Here is a tiny trained network, its code and every weight. The questions are about switching its units off for an input and a class, where a switched-off unit gives its printed mean instead of its output.

import numpy as np


def w(rows, s, z=0):
    codes = np.array(rows[::2]) - 128.0
    scale = np.full(codes.shape[1], s)
    scale[-1] = z or s
    return codes * scale


def norm(h):
    return h / np.sqrt((h * h).mean(-1, keepdims=True) + 1e-5)


def f(y):
    return y / 2 * (1 + np.tanh(0.7978845608 * (y + 0.044715 * y**3)))


def log_softmax(a):
    a = a - a.max(-1, keepdims=True)
    return a - np.log(np.exp(a).sum(-1, keepdims=True))


def net(x, mask):
    res = np.array(x, float).reshape(1, 2) / 4 @ E
    u = 0
    for l in range(3):
        y = f(norm(res) @ A[l][:, :-1].T + A[l][:, -1])
        res = res + np.where(mask[u : u + 5], y, B[l][:, -1]) @ B[l][:, :-1]
        u += 5
    return log_softmax(norm(res)[-1] @ U[:, :-1].T + U[:, -1])


A, B = {}, {}
E = w([
[153,253,100,124],'x0',
[212,109,156,242],'x1',
],0.0039)
A[0] = w([
[228,125,138,224,70],'L0N1',
[95,83,146,112,47],'L0N2',
[97,153,154,141,9],'L0N3',
[143,253,135,128,153],'L0N4',
[80,139,89,21,215],'L0N5',
],0.0043,0.0016)
B[0] = w([
[27,163,169,180,249],'L0N1',
[208,119,128,129,125],'L0N2',
[146,134,140,72,87],'L0N3',
[161,5,162,103,210],'L0N4',
[88,141,204,254,236],'L0N5',
],0.0043,0.002)
A[1] = w([
[172,254,138,136,151],'L1N1',
[74,106,114,27,149],'L1N2',
[101,95,205,166,250],'L1N3',
[239,214,36,74,123],'L1N4',
[84,147,111,206,1],'L1N5',
],0.0063,0.0019)
B[1] = w([
[132,49,125,118,177],'L1N1',
[178,155,126,206,155],'L1N2',
[160,136,91,87,253],'L1N3',
[160,2,41,128,144],'L1N4',
[150,128,172,71,146],'L1N5',
],0.0072,0.0048)
A[2] = w([
[74,231,59,165,91],'L2N1',
[204,182,71,30,5],'L2N2',
[2,179,100,166,68],'L2N3',
[184,170,116,212,60],'L2N4',
[212,157,198,240,44],'L2N5',
],0.0061,0.0024)
B[2] = w([
[105,99,155,209,153],'L2N1',
[95,176,234,65,150],'L2N2',
[97,213,142,178,172],'L2N3',
[1,142,197,111,149],'L2N4',
[48,209,104,168,250],'L2N5',
],0.0069,0.0022)
U = w([
[47,188,123,215,212],'0',
[179,14,39,126,191],'1',
[147,168,209,8,5],'2',
],0.013,0.0028)

Each question gives the input, the list of numbers given to net, and the class t.
The units are the neurons (one row each of A and B). Each row of codes is followed by its name. A weight is (code - 128) times the scale printed after its matrix; where a second scale follows, it is the last column's (A, B and U).
mask holds one flag per neuron, layer by layer. A switched-off neuron (its flag False) gives its mean, the last column of its row in B, instead of its output. The means were averaged over made-up inputs and are rounded, as every weight is.
A unit's drop is (log p(t) with every unit on - log p(t) with that unit switched off) / (log p(t) with every unit on - log p(t) with every unit switched off).
most important unit: the unit with the biggest drop
k most important neurons: the k neurons with the biggest drops, biggest first
k most important neurons of layer l: the k neurons of layer l with the biggest drops, biggest first
drop of u: that unit's drop, to one decimal
input [8,7], class 1: 3 most important neurons of layer 1 => [L1N4, L1N1, L1N2]
input [1,-1], class 2: 3 most important neurons => [L0N5, L1N3, L2N2]
input [2,-1], class 2: most important unit => L0N5
input [-6,-6], class 0: 4 most important neurons of layer 1 => [L1N1, L1N4, L1N5, L1N2]
input [-6,-8], class 0: 2 most important neurons => [L2N3, L1N2]
input [4,-3], class 1: 2 most important neurons => [L1N1, L0N1]
input [-3,0], class 2: 4 most important neurons => [L0N4, L1N1, L1N4, L2N2]
input [0,-3], class 2: 4 most important neurons => [L0N5, L1N5, L0N1, L1N3]
input [-4,5], class 0: 2 most important neurons => [L1N1, L1N4]
input [1,3], class 2: 2 most important neurons of layer 1 => [L1N5, L1N2]
input [-5,5], class 0: 4 most important neurons => [L1N1, L1N4, L0N4, L2N5]
input [-1,3], class 2: 3 most important neurons of layer 1 => [L1N5, L1N2, L1N3]
input [3,3], class 2: 4 most important neurons => [L0N1, L0N4, L1N5, L0N5]
input [4,3], class 1: 2 most important neurons => [L0N5, L1N1]
input [-2,2], class 2: most important unit => L2N2
input [-2,-2], class 2: 2 most important neurons => [L0N5, L2N2]
input [0,1], class 2: 3 most important neurons => [L1N5, L0N5, L2N5]
input [3,-1], class 2: 2 most important neurons of layer 0 => [L0N4, L0N5]
input [-5,-5], class 0: 3 most important neurons of layer 1 => [L1N1, L1N4, L1N2]
input [4,0], class 1: most important unit => L0N1
input [-5,7], class 0: drop of L1N4 => 0.1
input [4,2], class 1: drop of L0N5 => 1.5
